Below are the code and all the weights of a small trained network. Each question names an input and a target symbol and asks about switching units off, where a switched-off unit gives its printed mean instead of its output.

import numpy as np


def w(rows, s, z=0):
    codes = np.array(rows[::2]) - 128.0
    scale = np.full(codes.shape[1], s)
    scale[-1] = z or s
    return codes * scale


def f(y):
    return y / 2 * (1 + np.tanh(0.7978845608 * (y + 0.044715 * y**3)))


def softmax(a):
    e = np.exp(a - a.max(-1, keepdims=True))
    return e / e.sum(-1, keepdims=True)


def log_softmax(a):
    a = a - a.max(-1, keepdims=True)
    return a - np.log(np.exp(a).sum(-1, keepdims=True))


def net(x, mask):
    ids = ['ΛΣαβηθμτψω'.index(c) for c in x.split()]
    T = len(ids)
    res = E[ids] + P[:T]
    u = 0
    for l in range(2):
        q, k, v = (res @ M[l].T for M in (Q, K, V))
        z = softmax(np.where(np.tri(T) > 0, q @ k.T / 3**0.5, -1e9)) @ v
        res = res + np.where(mask[u], z, O[l][:, -1]) @ O[l][:, :-1]
        u += 1
        y = f(res @ A[l][:, :-1].T + A[l][:, -1])
        res = res + np.where(mask[u : u + 12], y, B[l][:, -1]) @ B[l][:, :-1]
        u += 12
    return log_softmax(res[-1] @ U[:, :-1].T + U[:, -1])


Q, K, V, O, A, B = {}, {}, {}, {}, {}, {}
E = w([
[221,44,134,198],'Λ',
[31,97,129,152],'Σ',
[109,20,94,167],'α',
[107,187,131,177],'β',
[135,126,135,212],'η',
[10,65,112,132],'θ',
[188,119,208,58],'μ',
[228,181,173,181],'τ',
[151,127,165,185],'ψ',
[114,131,155,181],'ω',
],0.011)
P = w([
[168,186,36,75],'0',
[158,167,66,97],'1',
[144,156,93,113],'2',
[131,145,117,127],'3',
[120,132,140,140],'4',
[109,121,165,152],'5',
[99,110,186,161],'6',
[87,96,208,167],'7',
[73,83,231,173],'8',
[61,67,254,173],'9',
],0.0078)
Q[0] = w([
[153,196,141,87],'0.h0',
[168,116,144,155],'0.h0',
[106,134,67,253],'0.h0',
],0.047)
K[0] = w([
[167,159,86,87],'0.h0',
[172,143,157,135],'0.h0',
[104,132,136,254],'0.h0',
],0.048)
V[0] = w([
[132,135,115,135],'0.h0',
[107,63,223,84],'0.h0',
[99,42,254,67],'0.h0',
],0.005)
O[0] = w([
[118,100,130,104,119],'0.h0',
[165,219,97,227,220],'0.h0',
[172,242,93,253,246],'0.h0',
],0.0052,0.0014)
A[0] = w([
[130,76,199,140,196],'0.n0',
[191,245,23,173,59],'0.n1',
[161,191,205,80,78],'0.n2',
[28,216,121,95,170],'0.n3',
[102,110,215,92,146],'0.n4',
[130,152,32,124,89],'0.n5',
[192,62,104,167,98],'0.n6',
[66,123,180,80,2],'0.n7',
[150,94,127,108,81],'0.n8',
[128,110,117,129,108],'0.n9',
[1,129,33,163,56],'0.n10',
[127,44,126,152,117],'0.n11',
],0.012,0.0056)
B[0] = w([
[113,151,120,159,254],'0.n0',
[168,160,182,90,110],'0.n1',
[101,220,80,121,152],'0.n2',
[67,54,253,103,147],'0.n3',
[107,104,123,172,157],'0.n4',
[130,101,121,82,114],'0.n5',
[52,166,166,90,173],'0.n6',
[212,170,150,103,103],'0.n7',
[131,77,157,117,113],'0.n8',
[116,131,119,116,124],'0.n9',
[163,241,155,93,175],'0.n10',
[44,156,124,113,196],'0.n11',
],0.022,0.0054)
Q[1] = w([
[87,186,103,172],'1.h0',
[3,149,26,186],'1.h0',
[185,74,52,167],'1.h0',
],0.021)
K[1] = w([
[113,170,140,224],'1.h0',
[62,227,180,248],'1.h0',
[21,200,61,39],'1.h0',
],0.016)
V[1] = w([
[109,228,85,55],'1.h0',
[28,136,174,74],'1.h0',
[180,132,251,126],'1.h0',
],0.015)
O[1] = w([
[80,193,177,248,206],'1.h0',
[58,190,17,164,252],'1.h0',
[85,223,115,53,83],'1.h0',
],0.011,0.013)
A[1] = w([
[154,160,92,43,254],'1.n0',
[168,128,195,56,53],'1.n1',
[69,98,188,102,183],'1.n2',
[53,10,222,121,122],'1.n3',
[169,227,109,72,115],'1.n4',
[137,59,128,193,122],'1.n5',
[186,238,191,68,59],'1.n6',
[96,60,68,74,59],'1.n7',
[80,76,154,154,109],'1.n8',
[160,94,60,185,30],'1.n9',
[114,175,112,125,168],'1.n10',
[253,223,130,155,135],'1.n11',
],0.011,0.0099)
B[1] = w([
[127,175,201,13,200],'1.n0',
[87,251,143,184,131],'1.n1',
[182,131,117,142,168],'1.n2',
[195,90,124,153,174],'1.n3',
[147,117,99,236,189],'1.n4',
[89,173,173,102,216],'1.n5',
[95,38,105,143,162],'1.n6',
[76,43,103,212,174],'1.n7',
[79,128,138,135,197],'1.n8',
[143,95,84,90,187],'1.n9',
[176,106,142,100,249],'1.n10',
[138,138,65,74,177],'1.n11',
],0.025,0.018)
U = w([
[159,88,17,138,160],'Λ',
[145,199,136,132,208],'Σ',
[36,124,100,196,97],'α',
[93,87,115,197,158],'β',
[105,4,95,238,12],'η',
[133,127,83,230,31],'θ',
[114,115,201,237,83],'μ',
[143,90,134,206,176],'τ',
[176,75,133,170,253],'ψ',
[93,43,161,121,149],'ω',
],0.0043,0.0053)

Each question gives the input, a string of symbols that net reads in full, and the target symbol t.
The units are the heads (3 rows each of Q, K, V and O) and the neurons (one row each of A and B). Each row of codes is followed by its name. A weight is (code - 128) times the scale printed after its matrix; where a second scale follows, it is the last column's (O, A, B and U).
mask holds one flag per unit, layer by layer, with each layer's heads first. A switched-off unit (its flag False) gives its mean, the last column of its rows in O or B, instead of its output. The means were averaged over made-up inputs and are rounded, as every weight is.
A unit's drop is (log p(t) with every unit on - log p(t) with that unit switched off) / (log p(t) with every unit on - log p(t) with every unit switched off).
The circuit of an input: a set's keep is (log p(t) with only the set's units on - log p(t) with every unit switched off) / (log p(t) with every unit on - log p(t) with every unit switched off). Starting from the 12 units with the biggest drops (on a tie, the unit counted first), units are removed one at a time, each time the one whose removal leaves the highest keep (on an exact tie, the one counted first), for as long as the keep stays at least 0.8.
units of the circuit, in order: the units of the circuit, biggest drop first
top k neurons: the k neurons with the biggest drops, biggest first
k most important neurons of layer l: the k neurons of layer l with the biggest drops, biggest first
input α μ β α β Σ ψ α α α, target α: units of the circuit, in order -> (1.h0, 0.n11, 0.n0)
input τ ψ μ α, target μ: top 2 neurons -> (0.n2, 0.n3)
input α Σ β θ η α τ Σ θ ψ, target θ: 2 most important neurons of layer 0 -> (0.n10, 0.n3)
input β η μ α α α μ μ η ψ, target η: units of the circuit, in order -> (1.h0, 0.n10, 0.n4, 1.n7)
input α α β β μ α β Λ η μ, target Σ: units of the circuit, in order -> (1.n7)
input η Λ α θ β α Σ α μ ψ, target μ: top 4 neurons -> (0.n10, 0.n3, 0.n2, 0.n4)
input α η α β α ψ η α Λ, target α: top 2 neurons -> (0.n0, 0.n11)
input ω θ η Σ μ μ α, target μ: 3 most important neurons of layer 0 -> (0.n4, 0.n2, 0.n3)
input θ α Λ α α η Λ Σ, target ψ: units of the circuit, in order -> (0.n3, 1.h0, 1.n3)
input β η α μ μ μ ω β, target ω: top 4 neurons -> (1.n0, 0.n3, 1.n7, 0.n11)
input ω β μ α ψ, target α: top 2 neurons -> (0.n10, 0.n6)
input α α α α α θ α, target θ: units of the circuit, in order -> (1.n4, 0.n10, 0.n3, 1.h0)
input μ τ μ ψ τ α η θ, target ψ: units of the circuit, in order -> (1.n3, 0.n3)
input α ω ψ α α ω α, target ω: top 4 neurons -> (0.n6, 1.n0, 0.n10, 0.n4)
input α α α μ ω, target μ: 4 most important neurons of layer 0 -> (0.n6, 0.n10, 0.n2, 0.n11)
input μ ψ μ Σ Σ Λ, target Σ: top 3 neurons -> (1.n0, 0.n10, 0.n2)
input α μ β μ α ω β Σ, target ω: top 3 neurons -> (1.n0, 0.n3, 1.n6)
input μ Λ θ, target η: most important neuron of layer 1 -> (1.n6)
input μ α η α Λ β θ, target ω: top 3 neurons -> (1.n0, 1.n6, 0.n3)
input α μ α η μ α α ψ α ω, target α: top 3 neurons -> (0.n10, 0.n11, 0.n6)
input μ α α ω ψ ω μ Σ, target Σ: 4 most important neurons of layer 1 -> (1.n1, 1.n0, 1.n7, 1.n4)
input β α α Σ α θ β Σ η Λ, target η: top 2 neurons -> (0.n0, 0.n10)
input Λ Λ μ α ω, target α: 2 most important neurons of layer 0 -> (0.n10, 0.n6)
input ω ψ α, target ψ: top 2 neurons -> (0.n11, 0.n6)
input α τ η μ Λ α μ α α μ, target α: 2 most important neurons of layer 1 -> (1.n0, 1.n10)
input η η Λ, target η: 2 most important neurons of layer 0 -> (0.n2, 0.n10)
input Σ ψ Λ τ α η α, target η: top 3 neurons -> (0.n6, 0.n10, 0.n2)
input α ψ Λ β ω α α μ θ, target Σ: top 4 neurons -> (0.n3, 0.n10, 0.n2, 1.n1)
input τ α α α α β θ η, target θ: top 3 neurons -> (1.n4, 0.n3, 0.n10)
input α β α η α ψ η τ, target Λ: 4 most important neurons of layer 0 -> (0.n11, 0.n1, 0.n2, 0.n3)
